Below are the code and all the weights of a small trained network. Each question names an input and a class and asks about switching units off, where a switched-off unit gives its printed mean instead of its output.

import numpy as np


def w(rows, s, z=0):
    codes = np.array(rows[::2]) - 128.0
    scale = np.full(codes.shape[1], s)
    scale[-1] = z or s
    return codes * scale


def f(y):
    return y / 2 * (1 + np.tanh(0.7978845608 * (y + 0.044715 * y**3)))


def log_softmax(a):
    a = a - a.max(-1, keepdims=True)
    return a - np.log(np.exp(a).sum(-1, keepdims=True))


def net(x, mask):
    res = np.array(x, float).reshape(1, 6) / 4 @ E
    y = f(res @ A[0][:, :-1].T + A[0][:, -1])
    res = res + np.where(mask, y, B[0][:, -1]) @ B[0][:, :-1]
    return log_softmax(res[-1] @ U[:, :-1].T + U[:, -1])


A, B = {}, {}
E = w([
[106,122,3,56,146,104,218],'x0',
[127,126,129,129,125,127,132],'x1',
[123,132,137,121,124,129,137],'x2',
[50,70,187,115,225,70,171],'x3',
[151,114,93,146,134,110,77],'x4',
[135,222,113,196,162,29,191],'x5',
],0.014)
A[0] = w([
[126,56,125,74,161,101,129,186],'n0',
[150,185,152,188,109,124,154,144],'n1',
[130,99,207,194,158,125,129,103],'n2',
[124,206,145,246,144,21,176,169],'n3',
[135,125,200,201,185,96,115,168],'n4',
[107,216,182,209,42,187,50,143],'n5',
[152,109,32,49,44,204,149,253],'n6',
[122,86,200,167,135,144,91,123],'n7',
[128,209,69,95,118,81,152,102],'n8',
],0.011,0.0065)
B[0] = w([
[7,97,191,188,92,173,108,183],'n0',
[179,155,50,113,131,146,110,181],'n1',
[192,133,123,108,144,161,57,186],'n2',
[156,162,55,89,191,122,194,250],'n3',
[108,157,124,4,155,142,43,207],'n4',
[22,212,142,251,208,181,134,241],'n5',
[164,84,66,98,144,201,121,255],'n6',
[122,40,176,46,81,82,105,191],'n7',
[154,167,118,189,117,90,199,188],'n8',
],0.011,0.02)
U = w([
[63,94,142,195,130,181,132,239],'0',
[206,131,68,18,156,161,120,119],'1',
[77,201,86,178,203,71,170,186],'2',
[244,181,59,180,73,91,184,1],'3',
[148,98,212,77,65,126,73,53],'4',
],0.011,0.0057)

Each question gives the input, the list of numbers given to net, and the class t.
The units are the neurons (one row each of A and B). Each row of codes is followed by its name. A weight is (code - 128) times the scale printed after its matrix; where a second scale follows, it is the last column's (A, B and U).
mask holds one flag per neuron, in row order. A switched-off neuron (its flag False) gives its mean, the last column of its row in B, instead of its output. The means were averaged over made-up inputs and are rounded, as every weight is.
A unit's drop is (log p(t) with every unit on - log p(t) with that unit switched off) / (log p(t) with every unit on - log p(t) with every unit switched off).
The circuit of an input: a set's keep is (log p(t) with only the set's units on - log p(t) with every unit switched off) / (log p(t) with every unit on - log p(t) with every unit switched off). Starting from all 9 units, units are removed one at a time, each time the one whose removal leaves the highest keep (on an exact tie, the one counted first), for as long as the keep stays at least 0.8.
circuit, biggest first: the units of the circuit, biggest drop first
unit that matters most: the unit with the biggest drop
top k neurons: the k neurons with the biggest drops, biggest first
drop of u: that unit's drop, to one decimal
input [-5,-4,8,2,3,3], class 1: circuit, biggest first => (n4)
input [6,6,-6,0,2,3], class 3: circuit, biggest first => (n5, n8, n4)
input [8,7,3,-1,-3,4], class 3: circuit, biggest first => (n5, n8)
input [-7,1,-4,1,-7,1], class 1: top 2 neurons => (n4, n2)
input [-5,6,-1,1,-7,-2], class 4: top 2 neurons => (n7, n3)
input [0,3,-3,-3,3,1], class 2: top 4 neurons => (n2, n7, n4, n0)
input [0,2,1,-7,3,-7], class 0: top 3 neurons => (n5, n3, n4)
input [0,-2,6,0,6,-3], class 0: top 2 neurons => (n3, n4)
input [1,-8,-3,-1,-1,4], class 3: top 2 neurons => (n5, n0)
input [-1,-2,-1,2,-1,-4], class 4: top 2 neurons => (n5, n3)
input [0,-8,4,4,-1,5], class 1: top 2 neurons => (n5, n4)
input [7,0,2,7,8,-4], class 0: drop of n0 => 0.3
input [-4,3,7,4,1,4], class 1: drop of n3 => 0.0
input [-6,6,5,-8,6,-8], class 0: unit that matters most => n5
input [-5,2,-7,-8,8,6], class 2: drop of n5 => 1.6
input [-2,-2,-6,7,-7,0], class 4: drop of n0 => 0.1
